Here is a tiny trained network, its code and every weight. The questions are about switching its units off for an input and a class, where a switched-off unit gives its printed mean instead of its output.

import numpy as np


def w(rows, s, z=0):
    codes = np.array(rows[::2]) - 128.0
    scale = np.full(codes.shape[1], s)
    scale[-1] = z or s
    return codes * scale


def norm(h):
    return h / np.sqrt((h * h).mean(-1, keepdims=True) + 1e-5)


def f(y):
    return np.maximum(y, 0)


def log_softmax(a):
    a = a - a.max(-1, keepdims=True)
    return a - np.log(np.exp(a).sum(-1, keepdims=True))


def net(x, mask):
    res = np.array(x, float).reshape(1, 3) / 4 @ E
    u = 0
    for l in range(2):
        y = f(norm(res) @ A[l][:, :-1].T + A[l][:, -1])
        res = res + np.where(mask[u : u + 3], y, B[l][:, -1]) @ B[l][:, :-1]
        u += 3
    return log_softmax(norm(res)[-1] @ U[:, :-1].T + U[:, -1])


A, B = {}, {}
E = w([
[117,211,44,17,169],'x0',
[253,180,204,105,148],'x1',
[115,190,34,127,53],'x2',
],0.0043)
A[0] = w([
[118,93,77,197,47,12],'0.n1',
[198,153,254,155,149,3],'0.n2',
[111,113,22,219,99,115],'0.n3',
],0.0086,0.0033)
B[0] = w([
[217,95,242,115,8,198],'0.n1',
[185,65,81,194,127,254],'0.n2',
[45,120,155,149,71,236],'0.n3',
],0.015,0.0053)
A[1] = w([
[106,200,157,42,122,199],'1.n1',
[99,62,94,208,97,55],'1.n2',
[253,90,156,187,180,8],'1.n3',
],0.0066,0.0016)
B[1] = w([
[171,154,143,155,156,171],'1.n1',
[175,138,115,64,184,220],'1.n2',
[138,88,2,207,131,253],'1.n3',
],0.012,0.0054)
U = w([
[220,243,89,21,207,140],'0',
[21,223,49,92,114,96],'1',
[226,48,43,200,153,179],'2',
[140,147,183,135,168,2],'3',
[71,54,184,60,242,122],'4',
[96,86,240,111,3,154],'5',
],0.016,0.0091)

Each question gives the input, the list of numbers given to net, and the class t.
The units are the neurons (one row each of A and B). Each row of codes is followed by its name. A weight is (code - 128) times the scale printed after its matrix; where a second scale follows, it is the last column's (A, B and U).
mask holds one flag per neuron, layer by layer. A switched-off neuron (its flag False) gives its mean, the last column of its row in B, instead of its output. The means were averaged over made-up inputs and are rounded, as every weight is.
A unit's drop is (log p(t) with every unit on - log p(t) with that unit switched off) / (log p(t) with every unit on - log p(t) with every unit switched off).
The circuit of an input: a set's keep is (log p(t) with only the set's units on - log p(t) with every unit switched off) / (log p(t) with every unit on - log p(t) with every unit switched off). Starting from all 6 units, units are removed one at a time, each time the one whose removal leaves the highest keep (on an exact tie, the one counted first), for as long as the keep stays at least 0.8.
circuit, biggest first: the units of the circuit, biggest drop first
unit that matters most: the unit with the biggest drop
k most important neurons: the k neurons with the biggest drops, biggest first
top k neurons in layer l: the k neurons of layer l with the biggest drops, biggest first
drop when u is switched off: that unit's drop, to one decimal
input [5,2,8], class 1: unit that matters most => 1.n2
input [4,-7,-4], class 4: 2 most important neurons => [1.n3 0.n1]
input [2,-3,-5], class 4: circuit, biggest first => [0.n2 1.n3 0.n1]
input [-8,-8,-6], class 5: 2 most important neurons => [0.n2 1.n3]
input [6,-3,-3], class 0: circuit, biggest first => [0.n3 0.n2]
input [3,-6,-3], class 1: circuit, biggest first => [0.n1 0.n2]
input [4,1,2], class 0: 3 most important neurons => [0.n2 1.n3 0.n3]
input [1,6,8], class 0: circuit, biggest first => [0.n2 0.n3]
input [6,-5,-3], class 1: 4 most important neurons => [0.n1 0.n2 1.n2 1.n3]
input [0,4,8], class 5: circuit, biggest first => [0.n2 1.n3]
input [7,-3,1], class 1: 3 most important neurons => [0.n1 1.n2 0.n2]
input [3,4,7], class 0: top 2 neurons in layer 0 => [0.n2 0.n3]
input [3,3,5], class 0: 3 most important neurons => [0.n2 1.n3 0.n3]
input [5,6,2], class 0: circuit, biggest first => [0.n2]
input [8,-6,-2], class 1: 2 most important neurons => [0.n2 1.n2]
input [5,0,0], class 0: 2 most important neurons => [0.n2 1.n3]
input [8,-1,7], class 1: 2 most important neurons => [1.n2 0.n1]
input [5,1,6], class 1: 2 most important neurons => [1.n2 0.n1]
input [2,-3,1], class 1: 2 most important neurons => [0.n1 0.n2]
input [3,-7,7], class 5: most important neuron => [0.n1]
input [-7,-8,-8], class 5: drop when 1.n3 is switched off => 0.7
input [6,-6,7], class 1: drop when 0.n1 is switched off => 0.1
input [4,-1,0], class 0: drop when 0.n2 is switched off => 0.5
input [3,2,6], class 1: drop when 0.n2 is switched off => 0.5
